Below are the code and all the weights of a small trained network. Each question names an input and a class and asks about switching units off, where a switched-off unit gives its printed mean instead of its output.

import numpy as np


def w(rows, s, z=0):
    codes = np.array(rows[::2]) - 128.0
    scale = np.full(codes.shape[1], s)
    scale[-1] = z or s
    return codes * scale


def norm(h):
    return h / np.sqrt((h * h).mean(-1, keepdims=True) + 1e-5)


def f(y):
    return y / 2 * (1 + np.tanh(0.7978845608 * (y + 0.044715 * y**3)))


def log_softmax(a):
    a = a - a.max(-1, keepdims=True)
    return a - np.log(np.exp(a).sum(-1, keepdims=True))


def net(x, mask):
    res = np.array(x, float).reshape(1, 7) / 4 @ E
    u = 0
    for l in range(4):
        y = f(norm(res) @ A[l][:, :-1].T + A[l][:, -1])
        res = res + np.where(mask[u : u + 9], y, B[l][:, -1]) @ B[l][:, :-1]
        u += 9
    return log_softmax(norm(res)[-1] @ U[:, :-1].T + U[:, -1])


A, B = {}, {}
E = w([
[188,113,163,137,182,252,83,103,144,83],'x0',
[162,128,80,129,73,164,135,96,130,127],'x1',
[179,143,148,141,47,93,132,189,93,87],'x2',
[245,130,61,37,182,88,130,95,99,193],'x3',
[125,153,108,203,225,124,128,160,143,190],'x4',
[83,120,2,195,153,73,117,191,141,30],'x5',
[162,148,83,154,172,145,53,38,230,179],'x6',
],0.0021)
A[0] = w([
[135,170,153,117,182,89,127,89,139,124,61],'L0N1',
[102,127,205,140,192,186,155,185,77,104,62],'L0N2',
[152,123,28,102,216,177,134,96,114,98,117],'L0N3',
[102,152,121,160,184,124,103,147,165,47,6],'L0N4',
[85,138,146,165,64,134,162,133,109,179,60],'L0N5',
[130,119,211,76,100,209,119,61,141,89,223],'L0N6',
[194,139,140,19,159,122,139,65,129,167,143],'L0N7',
[2,123,155,91,157,69,135,120,128,120,147],'L0N8',
[168,124,73,101,42,126,137,156,89,31,163],'L0N9',
],0.0085,0.0011)
B[0] = w([
[102,95,85,128,103,132,155,155,124,135,151],'L0N1',
[143,147,182,134,109,78,199,205,37,134,203],'L0N2',
[44,104,178,182,169,156,116,104,188,215,240],'L0N3',
[129,93,179,41,227,101,82,90,127,204,197],'L0N4',
[97,166,114,145,169,174,113,71,183,156,166],'L0N5',
[96,254,132,34,156,163,96,121,164,42,240],'L0N6',
[196,85,151,149,52,144,39,187,106,186,248],'L0N7',
[48,115,38,158,92,110,177,177,189,127,207],'L0N8',
[134,144,32,83,14,94,128,216,128,103,254],'L0N9',
],0.0064,0.0056)
A[1] = w([
[95,102,109,149,130,156,160,72,139,104,96],'L1N1',
[186,30,133,215,94,129,131,129,100,141,89],'L1N2',
[254,132,160,85,106,116,120,124,55,81,42],'L1N3',
[151,33,97,142,110,130,114,96,119,234,50],'L1N4',
[168,119,73,130,97,85,181,83,119,56,80],'L1N5',
[187,132,169,144,122,103,117,128,89,73,60],'L1N6',
[152,68,142,137,115,119,185,143,62,122,67],'L1N7',
[158,160,180,184,143,159,200,72,63,108,61],'L1N8',
[125,55,174,204,241,85,177,22,105,150,7],'L1N9',
],0.0073,0.0011)
B[1] = w([
[159,144,179,99,93,125,95,140,133,122,119],'L1N1',
[95,132,100,157,109,141,77,159,204,158,156],'L1N2',
[178,100,176,61,143,100,74,167,55,99,188],'L1N3',
[145,88,82,255,107,152,122,155,146,169,252],'L1N4',
[118,144,141,121,148,101,173,117,112,127,159],'L1N5',
[184,169,123,102,78,131,92,93,99,159,124],'L1N6',
[86,165,161,86,128,165,106,132,174,111,128],'L1N7',
[144,152,192,211,111,179,154,139,117,146,120],'L1N8',
[118,65,223,31,248,9,185,42,84,146,219],'L1N9',
],0.0086,0.0038)
A[2] = w([
[132,159,92,120,137,150,143,38,165,116,75],'L2N1',
[123,153,65,142,88,64,212,104,130,29,3],'L2N2',
[158,121,81,166,133,95,197,99,69,72,86],'L2N3',
[116,166,97,123,177,189,82,3,200,52,65],'L2N4',
[141,114,34,114,83,118,184,80,108,24,20],'L2N5',
[142,147,100,97,179,112,132,98,60,56,80],'L2N6',
[207,136,119,111,66,106,109,57,80,105,83],'L2N7',
[161,134,127,154,190,129,122,50,130,105,73],'L2N8',
[164,123,57,116,168,186,171,93,73,120,99],'L2N9',
],0.0074,0.0013)
B[2] = w([
[145,173,158,96,157,159,75,130,149,143,119],'L2N1',
[90,173,34,76,106,82,200,182,171,76,252],'L2N2',
[92,192,140,74,173,158,109,163,184,119,132],'L2N3',
[106,160,153,95,122,239,49,4,255,73,163],'L2N4',
[17,161,132,178,175,105,242,150,99,98,216],'L2N5',
[144,72,49,127,87,119,118,131,151,203,148],'L2N6',
[107,103,232,82,193,71,120,186,68,143,147],'L2N7',
[28,148,199,30,119,131,140,152,107,141,138],'L2N8',
[118,164,143,126,138,120,135,171,153,193,93],'L2N9',
],0.0066,0.0037)
A[3] = w([
[217,140,75,137,17,180,151,63,83,19,82],'L3N1',
[112,196,106,114,69,219,192,102,52,52,79],'L3N2',
[164,92,44,130,151,197,175,72,41,19,86],'L3N3',
[87,29,133,128,130,187,142,61,61,51,55],'L3N4',
[113,173,163,181,67,180,155,214,103,76,122],'L3N5',
[112,104,82,169,114,150,180,14,83,90,2],'L3N6',
[163,135,84,163,79,90,143,26,70,62,97],'L3N7',
[185,193,149,53,179,141,212,53,43,15,98],'L3N8',
[216,169,78,253,95,71,147,114,38,113,54],'L3N9',
],0.0048,0.00089)
B[3] = w([
[79,77,163,102,201,134,109,197,123,165,146],'L3N1',
[165,82,101,178,133,102,176,84,123,122,220],'L3N2',
[35,147,177,66,119,98,123,188,103,218,94],'L3N3',
[85,241,181,99,140,64,108,164,145,187,87],'L3N4',
[162,111,95,133,186,111,175,39,89,92,250],'L3N5',
[131,159,237,102,105,98,112,232,176,171,86],'L3N6',
[40,161,173,74,188,152,118,255,130,205,84],'L3N7',
[143,95,86,208,68,132,101,124,162,221,202],'L3N8',
[89,195,136,119,183,199,94,151,156,131,140],'L3N9',
],0.0063,0.0022)
U = w([
[142,58,70,243,90,148,76,155,177,213,148],'0',
[62,171,35,99,91,70,240,182,124,55,174],'1',
[221,135,182,48,81,121,60,184,40,103,143],'2',
[87,51,203,130,253,57,170,48,128,191,124],'3',
[171,187,208,194,142,168,207,104,62,109,5],'4',
[102,190,162,74,141,208,69,40,221,84,120],'5',
],0.0065,0.0032)

Each question gives the input, the list of numbers given to net, and the class t.
The units are the neurons (one row each of A and B). Each row of codes is followed by its name. A weight is (code - 128) times the scale printed after its matrix; where a second scale follows, it is the last column's (A, B and U).
mask holds one flag per neuron, layer by layer. A switched-off neuron (its flag False) gives its mean, the last column of its row in B, instead of its output. The means were averaged over made-up inputs and are rounded, as every weight is.
A unit's drop is (log p(t) with every unit on - log p(t) with that unit switched off) / (log p(t) with every unit on - log p(t) with every unit switched off).
unit that matters most: the unit with the biggest drop
k most important neurons: the k neurons with the biggest drops, biggest first
k most important neurons of layer l: the k neurons of layer l with the biggest drops, biggest first
input [1,4,4,-7,-7,-4,4], class 5: 2 most important neurons	L0N6, L2N4
input [-6,-1,5,3,5,-7,-3], class 0: unit that matters most	L0N6
input [3,-5,7,-3,7,2,4], class 3: 2 most important neurons	L0N9, L0N4
input [7,-8,-3,-1,-5,-1,-4], class 2: 2 most important neurons	L0N2, L1N3
input [4,-4,-8,-4,0,-4,-2], class 1: 4 most important neurons of layer 0	L0N2, L0N6, L0N8, L0N3
input [0,4,-6,5,3,6,1], class 3: 2 most important neurons	L1N9, L0N9
input [6,0,5,-6,3,-7,-8], class 4: 3 most important neurons of layer 3	L3N5, L3N2, L3N8
input [4,1,8,1,1,-1,8], class 5: 4 most important neurons	L0N2, L0N9, L0N6, L2N4
input [3,-2,3,-2,3,-3,-7], class 2: 4 most important neurons	L0N2, L0N3, L1N3, L0N8
input [-8,-8,0,7,2,-1,-5], class 0: 3 most important neurons	L0N6, L0N9, L0N7
input [-4,4,-7,-6,3,-1,1], class 5: 3 most important neurons	L0N5, L0N7, L0N9
input [5,-2,1,7,-8,-6,8], class 2: 2 most important neurons	L0N7, L0N6
input [-5,-8,7,-6,-3,-5,6], class 5: 2 most important neurons	L0N5, L0N9
input [7,-7,-1,1,-3,3,3], class 3: 3 most important neurons of layer 0	L0N4, L0N9, L0N3
input [-2,-8,-1,-2,8,7,1], class 3: 2 most important neurons	L0N4, L0N9
input [4,2,0,-3,-3,-3,4], class 5: unit that matters most	L0N6
input [-7,0,-3,5,5,4,2], class 3: 4 most important neurons	L0N9, L1N9, L0N7, L0N3
input [-6,-3,-1,-1,5,-3,4], class 0: 4 most important neurons of layer 0	L0N6, L0N9, L0N2, L0N5
input [3,2,-8,2,-6,-7,1], class 2: 4 most important neurons of layer 0	L0N7, L0N6, L0N8, L0N5
input [-7,5,-8,-4,6,-4,-1], class 5: unit that matters most	L0N5
input [2,0,2,2,2,4,0], class 3: 3 most important neurons of layer 0	L0N3, L0N4, L0N7
input [-4,0,7,3,0,-2,4], class 2: 2 most important neurons of layer 0	L0N3, L0N8
input [5,4,-6,6,-2,2,-2], class 0: 2 most important neurons of layer 0	L0N7, L0N3
